Below are the code and all the weights of a small trained network. Each question names an input and a target symbol and asks about switching units off, where a switched-off unit gives its printed mean instead of its output.

import numpy as np


def w(rows, s, z=0):
    codes = np.array(rows[::2]) - 128.0
    scale = np.full(codes.shape[1], s)
    scale[-1] = z or s
    return codes * scale


def norm(h):
    return h / np.sqrt((h * h).mean(-1, keepdims=True) + 1e-5)


def f(y):
    return np.maximum(y, 0)


def softmax(a):
    e = np.exp(a - a.max(-1, keepdims=True))
    return e / e.sum(-1, keepdims=True)


def log_softmax(a):
    a = a - a.max(-1, keepdims=True)
    return a - np.log(np.exp(a).sum(-1, keepdims=True))


def net(x, mask):
    ids = ['ηθλξσψ'.index(c) for c in x.split()]
    T = len(ids)
    res = E[ids] + P[:T]
    r = norm(res)
    for j in range(2):
        rows = slice(2 * j, 2 * j + 2)
        q, k, v = (r @ M[0][rows].T for M in (Q, K, V))
        z = softmax(np.where(np.tri(T) > 0, q @ k.T / 2**0.5, -1e9)) @ v
        o = O[0][rows]
        res = res + np.where(mask[j], z, o[:, -1]) @ o[:, :-1]
    y = f(norm(res) @ A[0][:, :-1].T + A[0][:, -1])
    res = res + np.where(mask[2:14], y, B[0][:, -1]) @ B[0][:, :-1]
    return log_softmax(norm(res)[-1] @ U[:, :-1].T + U[:, -1])


Q, K, V, O, A, B = {}, {}, {}, {}, {}, {}
E = w([
[138,167,121,137],'η',
[72,169,87,76],'θ',
[73,159,92,83],'λ',
[122,102,7,66],'ξ',
[128,88,140,18],'σ',
[108,27,107,109],'ψ',
],0.015)
P = w([
[222,190,191,248],'0',
[81,75,75,152],'1',
[110,85,90,127],'2',
[192,144,118,29],'3',
[81,2,77,160],'4',
[91,39,82,130],'5',
],0.0065)
Q[0] = w([
[140,152,44,107],'H1',
[109,65,192,112],'H1',
[89,113,160,254],'H2',
[123,124,121,76],'H2',
],0.0087)
K[0] = w([
[204,249,56,176],'H1',
[107,159,10,172],'H1',
[1,81,116,94],'H2',
[117,51,211,101],'H2',
],0.0064)
V[0] = w([
[165,62,37,161],'H1',
[252,106,88,131],'H1',
[2,153,91,120],'H2',
[176,224,229,83],'H2',
],0.0077)
O[0] = w([
[223,101,131,82,251],'H1',
[174,70,61,131,213],'H1',
[113,251,247,164,98],'H2',
[2,24,131,105,90],'H2',
],0.0081,0.0024)
A[0] = w([
[106,136,89,132,205],'N1',
[168,104,116,138,155],'N2',
[162,103,170,82,160],'N3',
[114,189,76,124,220],'N4',
[158,55,160,193,213],'N5',
[57,137,168,99,192],'N6',
[97,104,85,121,121],'N7',
[135,70,164,95,157],'N8',
[136,147,95,214,95],'N9',
[122,112,229,104,253],'N10',
[110,151,172,73,127],'N11',
[136,159,78,250,54],'N12',
],0.019,0.0055)
B[0] = w([
[130,208,145,106,225],'N1',
[121,85,146,111,216],'N2',
[96,75,128,149,237],'N3',
[195,158,162,134,246],'N4',
[141,142,181,109,187],'N5',
[88,155,125,137,223],'N6',
[136,175,116,98,235],'N7',
[103,111,131,128,254],'N8',
[97,114,106,9,153],'N9',
[113,130,155,229,205],'N10',
[128,148,101,148,189],'N11',
[64,113,121,36,159],'N12',
],0.013,0.0074)
U = w([
[106,149,149,31,2],'η',
[146,191,168,170,135],'θ',
[144,195,177,165,126],'λ',
[243,111,88,129,220],'ξ',
[94,122,106,89,211],'σ',
[253,93,197,127,126],'ψ',
],0.012,0.003)

Each question gives the input, a string of symbols that net reads in full, and the target symbol t.
The units are the heads (2 rows each of Q, K, V and O) and the neurons (one row each of A and B). Each row of codes is followed by its name. A weight is (code - 128) times the scale printed after its matrix; where a second scale follows, it is the last column's (O, A, B and U).
mask holds one flag per unit, heads first, then neurons. A switched-off unit (its flag False) gives its mean, the last column of its rows in O or B, instead of its output. The means were averaged over made-up inputs and are rounded, as every weight is.
A unit's drop is (log p(t) with every unit on - log p(t) with that unit switched off) / (log p(t) with every unit on - log p(t) with every unit switched off).
The circuit of an input: a set's keep is (log p(t) with only the set's units on - log p(t) with every unit switched off) / (log p(t) with every unit on - log p(t) with every unit switched off). Starting from the 12 units with the biggest drops (on a tie, the unit counted first), units are removed one at a time, each time the one whose removal leaves the highest keep (on an exact tie, the one counted first), for as long as the keep stays at least 0.8.
circuit, biggest first: the units of the circuit, biggest drop first
top k neurons: the k neurons with the biggest drops, biggest first
which heads matter: for each layer, one digit per head in row order, 1 if its drop is at least 0.15 and else 0, layers parted by /
drop when u is switched off: that unit's drop, to one decimal
input ξ ψ ξ ξ η, target ψ: circuit, biggest first => (H1)
input ξ η λ ξ, target ψ: which heads matter => 01
input θ σ η θ, target λ: which heads matter => 01
input ψ ψ θ η, target ξ: circuit, biggest first => (N6, N12, H2)
input ξ ψ σ λ σ, target ψ: circuit, biggest first => (H2, N10)
input ξ ξ η λ λ ψ, target ψ: which heads matter => 01
input σ λ σ, target σ: circuit, biggest first => (H2, N4)
input λ θ σ ψ, target θ: which heads matter => 11
input ξ η η η, target ξ: top 2 neurons => (N10, N5)
input σ θ σ η, target σ: drop when H2 is switched off => 1.8
input ξ ξ λ, target ψ: drop when N4 is switched off => 0.1
input λ λ η ξ η, target η: drop when N1 is switched off => 0.1
input λ ψ σ, target θ: drop when H2 is switched off => 0.2
input ψ ψ ψ λ ξ, target ξ: circuit, biggest first => (H2)
